Below are the code and all the weights of a small trained network. Each question names an input and a target symbol and asks about switching units off, where a switched-off unit gives its printed mean instead of its output.

import numpy as np


def w(rows, s, z=0):
    codes = np.array(rows[::2]) - 128.0
    scale = np.full(codes.shape[1], s)
    scale[-1] = z or s
    return codes * scale


def norm(h):
    return h / np.sqrt((h * h).mean(-1, keepdims=True) + 1e-5)


def f(y):
    return y / 2 * (1 + np.tanh(0.7978845608 * (y + 0.044715 * y**3)))


def softmax(a):
    e = np.exp(a - a.max(-1, keepdims=True))
    return e / e.sum(-1, keepdims=True)


def log_softmax(a):
    a = a - a.max(-1, keepdims=True)
    return a - np.log(np.exp(a).sum(-1, keepdims=True))


def net(x, mask):
    ids = ['ΓΞΠΣΦΨβδζ'.index(c) for c in x.split()]
    T = len(ids)
    res = E[ids] + P[:T]
    u = 0
    for l in range(3):
        r = norm(res)
        for j in range(2):
            rows = slice(3 * j, 3 * j + 3)
            q, k, v = (r @ M[l][rows].T for M in (Q, K, V))
            z = softmax(np.where(np.tri(T) > 0, q @ k.T / 3**0.5, -1e9)) @ v
            o = O[l][rows]
            res = res + np.where(mask[u + j], z, o[:, -1]) @ o[:, :-1]
        u += 2
        y = f(norm(res) @ A[l][:, :-1].T + A[l][:, -1])
        res = res + np.where(mask[u : u + 4], y, B[l][:, -1]) @ B[l][:, :-1]
        u += 4
    return log_softmax(norm(res)[-1] @ U[:, :-1].T + U[:, -1])


Q, K, V, O, A, B = {}, {}, {}, {}, {}, {}
E = w([
[114,111,107],'Γ',
[156,173,218],'Ξ',
[195,244,21],'Π',
[119,194,199],'Σ',
[152,140,186],'Φ',
[149,163,61],'Ψ',
[169,13,188],'β',
[63,215,81],'δ',
[139,111,105],'ζ',
],0.012)
P = w([
[155,217,139],'0',
[27,177,157],'1',
[43,62,77],'2',
[187,178,112],'3',
[185,185,126],'4',
[144,167,2],'5',
[37,148,174],'6',
[190,166,195],'7',
[130,163,152],'8',
],0.0079)
Q[0] = w([
[157,132,1],'0.h1',
[70,167,90],'0.h1',
[161,194,124],'0.h1',
[176,174,167],'0.h2',
[62,38,188],'0.h2',
[46,212,149],'0.h2',
],0.0091)
K[0] = w([
[159,126,182],'0.h1',
[99,122,82],'0.h1',
[222,125,3],'0.h1',
[216,153,115],'0.h2',
[27,79,144],'0.h2',
[188,161,138],'0.h2',
],0.011)
V[0] = w([
[254,125,55],'0.h1',
[174,38,155],'0.h1',
[111,189,50],'0.h1',
[83,91,82],'0.h2',
[199,178,178],'0.h2',
[112,106,124],'0.h2',
],0.0067)
O[0] = w([
[125,139,61,199],'0.h1',
[155,115,56,4],'0.h1',
[93,92,140,240],'0.h1',
[54,167,196,49],'0.h2',
[136,20,148,242],'0.h2',
[2,124,177,86],'0.h2',
],0.0073,0.0034)
A[0] = w([
[233,130,166,150],'0.n1',
[2,125,80,169],'0.n2',
[178,215,78,251],'0.n3',
[73,115,54,202],'0.n4',
],0.0074,0.0016)
B[0] = w([
[57,64,46,237],'0.n1',
[241,57,159,173],'0.n2',
[75,5,255,253],'0.n3',
[191,124,251,169],'0.n4',
],0.0061,0.0034)
Q[1] = w([
[99,111,133],'1.h1',
[178,68,160],'1.h1',
[178,56,50],'1.h1',
[141,2,160],'1.h2',
[55,203,231],'1.h2',
[84,78,157],'1.h2',
],0.0095)
K[1] = w([
[86,254,163],'1.h1',
[203,39,89],'1.h1',
[140,113,172],'1.h1',
[213,154,148],'1.h2',
[207,68,52],'1.h2',
[142,95,150],'1.h2',
],0.0094)
V[1] = w([
[104,160,106],'1.h1',
[10,117,79],'1.h1',
[152,70,145],'1.h1',
[117,73,111],'1.h2',
[148,141,144],'1.h2',
[143,110,202],'1.h2',
],0.012)
O[1] = w([
[125,103,142,42],'1.h1',
[105,186,54,23],'1.h1',
[116,185,126,252],'1.h1',
[201,195,78,161],'1.h2',
[116,69,254,143],'1.h2',
[122,202,207,255],'1.h2',
],0.0091,0.0061)
A[1] = w([
[205,227,106,236],'1.n1',
[67,143,168,115],'1.n2',
[83,195,207,163],'1.n3',
[113,34,255,4],'1.n4',
],0.006,0.0021)
B[1] = w([
[106,57,233,214],'1.n1',
[247,116,31,155],'1.n2',
[200,80,85,254],'1.n3',
[139,253,104,212],'1.n4',
],0.0049,0.005)
Q[2] = w([
[113,172,252],'2.h1',
[133,128,243],'2.h1',
[243,136,106],'2.h1',
[150,158,187],'2.h2',
[175,226,194],'2.h2',
[172,134,195],'2.h2',
],0.012)
K[2] = w([
[164,5,98],'2.h1',
[114,36,71],'2.h1',
[120,46,67],'2.h1',
[38,161,83],'2.h2',
[116,39,72],'2.h2',
[101,114,76],'2.h2',
],0.012)
V[2] = w([
[211,68,25],'2.h1',
[129,82,249],'2.h1',
[97,233,230],'2.h1',
[35,69,89],'2.h2',
[2,243,54],'2.h2',
[57,48,168],'2.h2',
],0.009)
O[2] = w([
[18,254,58,93],'2.h1',
[33,122,182,238],'2.h1',
[167,133,245,205],'2.h1',
[79,44,152,19],'2.h2',
[253,42,125,2],'2.h2',
[73,26,150,103],'2.h2',
],0.0076,0.0082)
A[2] = w([
[92,64,118,1],'2.n1',
[165,120,219,160],'2.n2',
[127,6,176,152],'2.n3',
[241,115,17,209],'2.n4',
],0.011,0.0042)
B[2] = w([
[114,214,164,112],'2.n1',
[255,91,91,254],'2.n2',
[33,17,42,152],'2.n3',
[220,51,182,168],'2.n4',
],0.0086,0.0076)
U = w([
[120,136,110,223],'Γ',
[100,219,157,62],'Ξ',
[118,101,135,159],'Π',
[179,63,22,77],'Σ',
[162,183,52,197],'Φ',
[55,187,43,120],'Ψ',
[127,138,149,240],'β',
[111,55,118,8],'δ',
[10,72,125,103],'ζ',
],0.014,0.0016)

Each question gives the input, a string of symbols that net reads in full, and the target symbol t.
The units are the heads (3 rows each of Q, K, V and O) and the neurons (one row each of A and B). Each row of codes is followed by its name. A weight is (code - 128) times the scale printed after its matrix; where a second scale follows, it is the last column's (O, A, B and U).
mask holds one flag per unit, layer by layer, with each layer's heads first. A switched-off unit (its flag False) gives its mean, the last column of its rows in O or B, instead of its output. The means were averaged over made-up inputs and are rounded, as every weight is.
A unit's drop is (log p(t) with every unit on - log p(t) with that unit switched off) / (log p(t) with every unit on - log p(t) with every unit switched off).
The circuit of an input: a set's keep is (log p(t) with only the set's units on - log p(t) with every unit switched off) / (log p(t) with every unit on - log p(t) with every unit switched off). Starting from the 12 units with the biggest drops (on a tie, the unit counted first), units are removed one at a time, each time the one whose removal leaves the highest keep (on an exact tie, the one counted first), for as long as the keep stays at least 0.8.
circuit, biggest first: the units of the circuit, biggest drop first
most important unit: the unit with the biggest drop
top k neurons: the k neurons with the biggest drops, biggest first
top k neurons in layer l: the k neurons of layer l with the biggest drops, biggest first
which heads matter: for each layer, one digit per head in row order, 1 if its drop is at least 0.15 and else 0, layers parted by /
input Π Ψ Γ Φ Ψ Φ, target ζ: circuit, biggest first	(2.h2)
input β Π Π ζ β Γ Σ Φ Ξ, target Ψ: circuit, biggest first	(2.h1; 1.h2)
input Φ β Φ, target Ξ: circuit, biggest first	(0.h2; 0.n3)
input Π Π Γ Φ Π δ Ψ Π Ψ, target ζ: circuit, biggest first	(2.h2; 2.h1)
input ζ Γ Π Γ, target Φ: circuit, biggest first	(1.h2; 2.h1)
input β Ψ Γ Ξ Ψ, target Ψ: which heads matter	10 / 01 / 10
input Φ Σ Σ Φ Φ ζ, target Ξ: which heads matter	01 / 00 / 01
input Π Φ Π Σ, target ζ: circuit, biggest first	(1.h2; 2.h2; 1.h1; 0.n3)
input Γ ζ δ ζ ζ, target Σ: circuit, biggest first	(2.h2; 1.h2)
input ζ Σ β Σ Φ Φ ζ δ Ξ, target Φ: which heads matter	01 / 11 / 11
input Φ Φ Π Π ζ β, target Ξ: top 3 neurons	(0.n3; 0.n1; 0.n4)
input Φ Φ Φ Π Φ Π, target Ξ: top 2 neurons in layer 1	(1.n4; 1.n1)
input Φ δ Π Γ δ Π, target Ξ: which heads matter	01 / 01 / 01
input Π Γ ζ β, target ζ: top 3 neurons	(0.n3; 0.n2; 1.n3)
input Π β β δ Ψ Ξ Φ Ψ, target ζ: top 2 neurons	(0.n2; 1.n3)
input ζ Π ζ Π β ζ δ, target Φ: top 2 neurons	(0.n3; 0.n2)
input ζ Φ Ξ δ, target Φ: circuit, biggest first	(1.h2; 2.h1; 0.n1)
input ζ ζ δ δ Ψ Φ Π Φ Φ, target Φ: circuit, biggest first	(1.h2; 2.h1)
input Γ δ Ψ Φ Π Ψ, target Σ: most important unit	0.n4
input Π Γ Φ Π Γ Π, target ζ: which heads matter	00 / 11 / 01
input β Ψ Ψ, target Ψ: most important unit	0.h1
input Φ δ Γ, target Ξ: top 2 neurons	(0.n2; 0.n1)
